The symbols move the items like this.
at | θ σ ρ ω γ β
tm | jl sj dt gg dh lm
dt | zc jq tm gl ft bb
lp | zf - pn hs lj bt
qt | - zf tz qs lf fj
tr | rh zr mq hz ff mp
zl | jf qj bt gh cq pn
mq | gd cl tr pz br bc
qj | bd zl rj bp pc bm
hs | rt dh sd lp sj dj
pc | bg cq sf bb qj gl
bt | qp rj zl dj ht lp
bb | cl gd lm pc bp dt
pz | cq bg hz mq jf pq
pq | gb jm sm bc gs pz
dm | tg dj bp rj lm dh
sj | mp tm jq lj hs rh
qp | bt fj jf ff hz zf
jj | sf hz bg zr fj lf
bm | tz pn - ft gl qj
jl | tm mp zc lf qs zr
gs | pn tz zf jn pq jf
bc | jq zc mp pq jn mq
hz | ht jj pz tr qp sm
jn | sd nj rt gs bc br
nj | ft jn qs tz zc pm
jq | bc dt sj gb sd gd
cl | bb mq zr bg pm zc
gd | mq bb rh cq gh jq
zr | lm tr cl jj tg jl
sf | jj ht pc lm rj gg
gg | lf lj gl tm - sf
jf | zl bd qp br pz gs
rt | hs qs jn zf mp ff
cq | pz pc ht gd zl gb
mp | sj jl bc sm rt tr
dj | ff dm gh bt rh hs
sm | lj lf pq mp zf hz
tz | bm gs qt nj jm bd
dh | qs hs ft - tm dm
gl | jm gb gg dt bm pc
zf | lp qt gs rt sm qp
ht | hz sf cq rh bt lj
pn | gs bm lp sd gb zl
fj | rj qp bd tg jj qt
gh | br bp dj zl gd sd
lj | sm gg gb sj lp ht
pm | bp br tg bd cl nj
sd | jn ft hs pn jq gh
zc | dt bc jl jm nj cl
bg | pc pz jj cl bd jm
ff | dj tg br qp tr rt
lf | gg sm jm jl qt jj
jm | gl pq lf zc tz bg
rj | fj bt qj dm sf -
bp | pm gh dm qj bb ft
gb | pq gl lj jq pn cq
qs | dh rt nj qt jl tg
ft | nj sd dh bm dt bp
rh | tr lm gd ht dj sj
bd | qj jf fj pm bg tz
tg | dm ff pm fj zr qs
br | gh pm ff jf mq jn
lm | zr rh bb sf dm tm

The rows follow the links: the fewer symbols apart two items are, the more alike their rows tend to be.

Each row is also shifted at random along 6 hidden directions that mean nothing.

Some items, each with a row of numbers:
mq: 106 -44 -2 -70 2 7 -8 47 -15 8 -17 57 -14 -19 -1 -1 -49 30 -18 -5 -64 -3 34 10 -38 -30 17 15 -22 8 -29 15 -36 -77 -31 -32 -14 38 47
bp: -4 -21 4 -17 -23 41 4 28 15 13 -23 23 36 -37 -1 1 -10 7 -25 -30 -53 7 15 -44 -51 -38 -35 -15 2 8 -34 -43 -32 -56 -23 -17 18 -37 -6
tr: 74 -15 2 -32 -35 -4 -44 27 -19 7 5 36 -38 27 -11 -11 3 0 9 0 -23 11 41 17 4 -17 37 30 20 59 19 31 -4 -37 -34 -9 23 29 48
tg: -43 -15 7 -34 -25 22 -7 -38 -2 23 -1 35 33 -37 -24 41 -3 -27 -8 -13 -46 6 -10 -13 -28 -43 -6 -33 -14 40 -37 -4 -13 -16 -12 18 37 3 50
lp: 64 20 -18 0 -1 -18 14 -25 -9 3 34 -35 -2 27 -3 9 38 6 23 39 1 8 -17 -3 -17 10 -20 -33 -1 -15 -6 -45 60 17 2 16 22 -1 -28
qj: -11 21 27 40 34 26 -18 9 80 -16 -39 -43 -20 32 -41 70 0 -16 -13 -1 40 -5 -11 -19 -26 -3 -75 34 32 4 38 -35 23 -3 20 39 24 -9 -54
lj: -13 -5 -31 -9 2 -62 -31 -43 -43 20 60 -3 -7 14 39 -58 11 17 -26 35 23 -3 -21 19 -12 39 25 -32 -1 -14 -8 30 -2 50 15 -9 -5 18 25
hz: -6 2 22 -9 -19 -16 5 -61 4 22 14 -55 -3 66 -26 35 -11 -4 -12 60 -27 -25 -51 2 -29 -21 48 -3 -28 1 -6 53 28 37 25 -11 25 44 1
dj: -52 12 29 3 -19 -11 -5 -85 -23 -18 -8 -3 8 50 -50 49 -47 -66 -24 33 -36 -42 -18 4 -18 -13 -6 -32 9 -3 23 3 33 33 28 -35 44 -7 25
bg: 8 -7 10 -4 27 46 30 25 53 -23 -41 -72 -10 11 26 14 14 31 -12 -56 26 25 4 -14 25 8 6 57 -24 7 -1 32 2 -13 -18 5 -31 35 -49
zl: -24 -9 22 -33 -6 -6 -10 48 -22 13 -8 21 -41 40 -11 1 -6 10 -5 15 -25 -26 16 3 -21 -12 21 18 33 -23 19 -47 9 -1 2 -3 15 6 19
pc: -54 -24 12 24 20 30 10 57 17 1 -99 0 -45 42 -63 63 -6 -24 7 -26 38 16 63 10 4 14 3 84 45 16 57 19 43 -83 -5 -18 -6 58 -32
jf: 88 -11 31 -50 9 48 -9 10 23 -1 -9 -14 -15 4 5 -3 -20 -6 -29 -2 -36 -32 -43 -23 -22 -4 1 5 -12 5 -9 -47 -5 20 11 11 12 -9 -14
rh: 16 -30 -4 -25 3 -13 -77 19 12 18 43 47 -23 44 -27 7 10 -16 -34 56 -21 4 7 4 -26 -7 -15 5 21 72 32 12 10 -44 -50 -5 27 14 20
nj: -58 8 0 47 15 12 33 5 -1 -43 -41 -25 33 -18 17 -37 -11 2 31 -39 29 18 21 -6 68 26 9 1 4 -43 12 8 -20 35 37 -2 -47 -31 14
bm: -7 -13 5 21 15 30 57 6 -10 2 -54 -34 1 20 -23 45 10 19 24 13 20 14 22 10 -10 12 -7 -6 9 -35 -28 -30 66 -56 17 10 -24 -4 -31
gl: -90 -24 -38 -25 20 -29 7 42 -44 10 -8 35 19 -26 17 -33 -20 38 14 20 -6 12 45 27 -7 18 27 11 3 17 -38 29 -23 -46 -20 -24 -45 28 4
qt: 3 -5 -22 5 -33 0 7 6 24 -9 24 13 45 -51 -11 10 -5 -3 36 4 8 -30 -42 -30 -58 -5 -43 -22 -9 11 -57 -18 -52 7 13 20 10 -9 1
zc: -108 -40 -38 -21 17 -34 -34 36 -70 -22 -10 36 -16 -31 39 -39 -36 36 -12 12 30 48 64 60 22 5 42 -20 1 29 18 32 -14 -63 -2 20 -66 4 41
rj: 41 -14 10 6 -15 44 63 47 27 49 -29 34 -3 25 -8 -16 45 -15 35 -68 -28 35 29 -30 -32 -9 2 48 1 3 -1 -24 5 -79 -25 2 17 19 -7
fj: -93 16 18 -58 -25 8 -37 -57 -17 8 44 -25 -1 -10 32 -18 0 25 16 18 3 5 -34 -4 -19 -22 -8 -44 -21 1 -34 5 -9 16 20 47 51 -31 40
gh: 14 61 29 12 -9 34 -4 -89 4 -45 9 -78 -1 16 35 14 -7 -11 -76 20 -33 -34 -93 6 15 -24 -45 -53 -12 -59 16 -29 34 108 6 -10 11 -54 -42
dt: 18 -19 -46 33 46 12 -23 79 39 -23 -17 95 26 -66 -49 -4 -7 -8 -15 10 0 -7 49 -5 -24 4 -62 9 -3 65 -15 -38 -56 -44 -40 -9 -20 20 -8

Start here and follow the symbols in turn, left to right. Where do you end up?
Answer with the item's name.
48 0 -6 -25 15 14 -2 29 -3 -21 -10 17 -16 16 28 0 -9 -20 -62 8 -21 6 -20 8 9 -17 13 36 1 -5 19 1 32 14 -33 -36 3 14 -27
ρ β β ρ ρ => rh
54 10 32 -56 -20 -6 -26 14 36 4 33 0 -46 1 14 -17 19 -12 25 19 -12 -24 -32 -19 -17 -12 -27 -26 -3 11 -2 -44 -44 29 5 38 39 -10 14
ω θ σ ρ σ => gh
51 9 -24 -5 41 -21 -42 45 -13 -5 -11 65 7 -8 -11 6 -10 6 -41 35 -12 -13 18 7 -12 7 -24 -10 4 19 25 -14 14 -22 -10 -22 -4 15 -6
θ θ θ => bc
71 9 8 -19 -19 -24 -68 20 43 -28 50 27 2 -18 -10 -12 26 -16 22 44 18 -6 18 -7 7 -3 -79 -41 37 59 37 -55 -44 53 26 62 24 -43 27
γ β θ => rh
29 3 1 -7 -25 -4 -31 -22 -45 -19 -5 17 10 -25 10 21 -42 -1 -11 45 -13 -18 7 -1 -10 -5 11 -32 1 -12 -33 -24 11 13 34 26 -10 -38 19
σ σ γ θ γ => sd
-72 -15 14 19 -27 -6 40 -41 8 3 -15 -55 39 7 -10 -1 9 -15 6 -22 2 0 -33 -8 36 0 47 46 -22 -18 -34 53 -5 47 -19 2 -1 45 4
θ θ ρ => bg
-11 18 27 14 2 -53 -35 28 51 10 27 -9 -28 58 -16 -30 64 -31 -14 11 19 -7 -14 -6 27 36 -18 39 28 29 55 -12 -5 44 -18 3 23 38 -8
β σ ω ω => gg
97 -24 -28 -21 -12 -23 -26 8 -45 22 32 44 -5 -5 24 -45 0 36 11 9 2 39 23 22 4 -14 30 -19 -11 26 -19 41 -1 -8 -12 28 -15 -22 20
ω ω θ => sj
-43 -2 -18 -17 6 -10 -10 -27 -51 -10 6 -9 15 23 3 22 -26 5 -15 72 -6 -51 -45 15 -31 16 10 -57 13 -37 -35 -52 24 40 39 -11 -1 -36 -12
θ γ γ ρ => zf
-12 -3 -13 -7 -9 16 18 -66 -2 16 32 -4 43 -64 32 -45 2 17 -6 -34 -38 14 -35 -1 14 -11 31 -33 -42 5 -50 64 -21 10 -41 -8 18 4 16
γ γ σ => tr
89 -27 17 -3 -9 4 33 35 -15 18 -52 7 -20 11 -8 11 -6 14 15 -20 -3 -17 28 6 -4 0 21 34 22 -43 -3 -32 -11 -24 61 -7 -11 12 9
ρ γ σ β => jj
13 11 -11 10 42 -34 6 23 -25 -14 -15 -25 -12 28 -19 26 24 -1 -14 56 44 -10 15 12 -1 23 -15 9 25 1 26 -19 29 39 -5 -6 -17 24 -26
β σ σ => cq
-65 13 5 32 -5 -20 8 -46 32 -3 -4 -20 37 -28 -51 49 -6 -30 -1 54 58 -58 -43 2 -18 13 -9 -14 -5 27 -56 51 -24 24 18 36 -7 14 -31
γ ω ρ ω ρ => qt
-18 6 -12 7 20 19 7 -1 11 -24 -15 -37 -15 -2 32 -18 7 23 -28 -13 -20 45 -17 7 15 -33 3 28 -19 -9 -3 16 37 -45 -69 -12 3 1 -49
ω ω θ ρ ρ => cl
-5 -6 -4 -2 -2 -31 4 19 -52 -17 0 26 15 -14 -3 -3 -45 -1 -28 -15 -26 -1 14 11 1 -23 18 -50 28 -23 -12 -42 11 5 24 -21 3 -44 24
σ ρ β θ => tg
9 21 60 -16 -9 -19 -52 14 63 -44 -7 -42 -39 22 6 29 9 -25 -32 26 35 -40 -27 9 20 29 -4 46 16 20 57 -13 -3 65 -11 25 -23 17 -21
θ γ γ => cq
50 4 -20 -1 14 -20 -37 26 14 -10 6 4 -2 -23 13 -4 -7 14 -30 33 18 -35 -5 24 -31 13 13 -1 -19 -7 -26 13 -27 13 14 -1 -46 27 -15
β θ γ σ ω => bp
-75 5 -38 52 -21 -44 66 -37 -26 18 -15 9 46 5 -32 6 -4 -24 5 -14 6 -24 5 23 -2 11 34 -7 -12 -40 -43 58 8 11 -8 -56 -2 40 -18
θ γ ω σ θ => hs
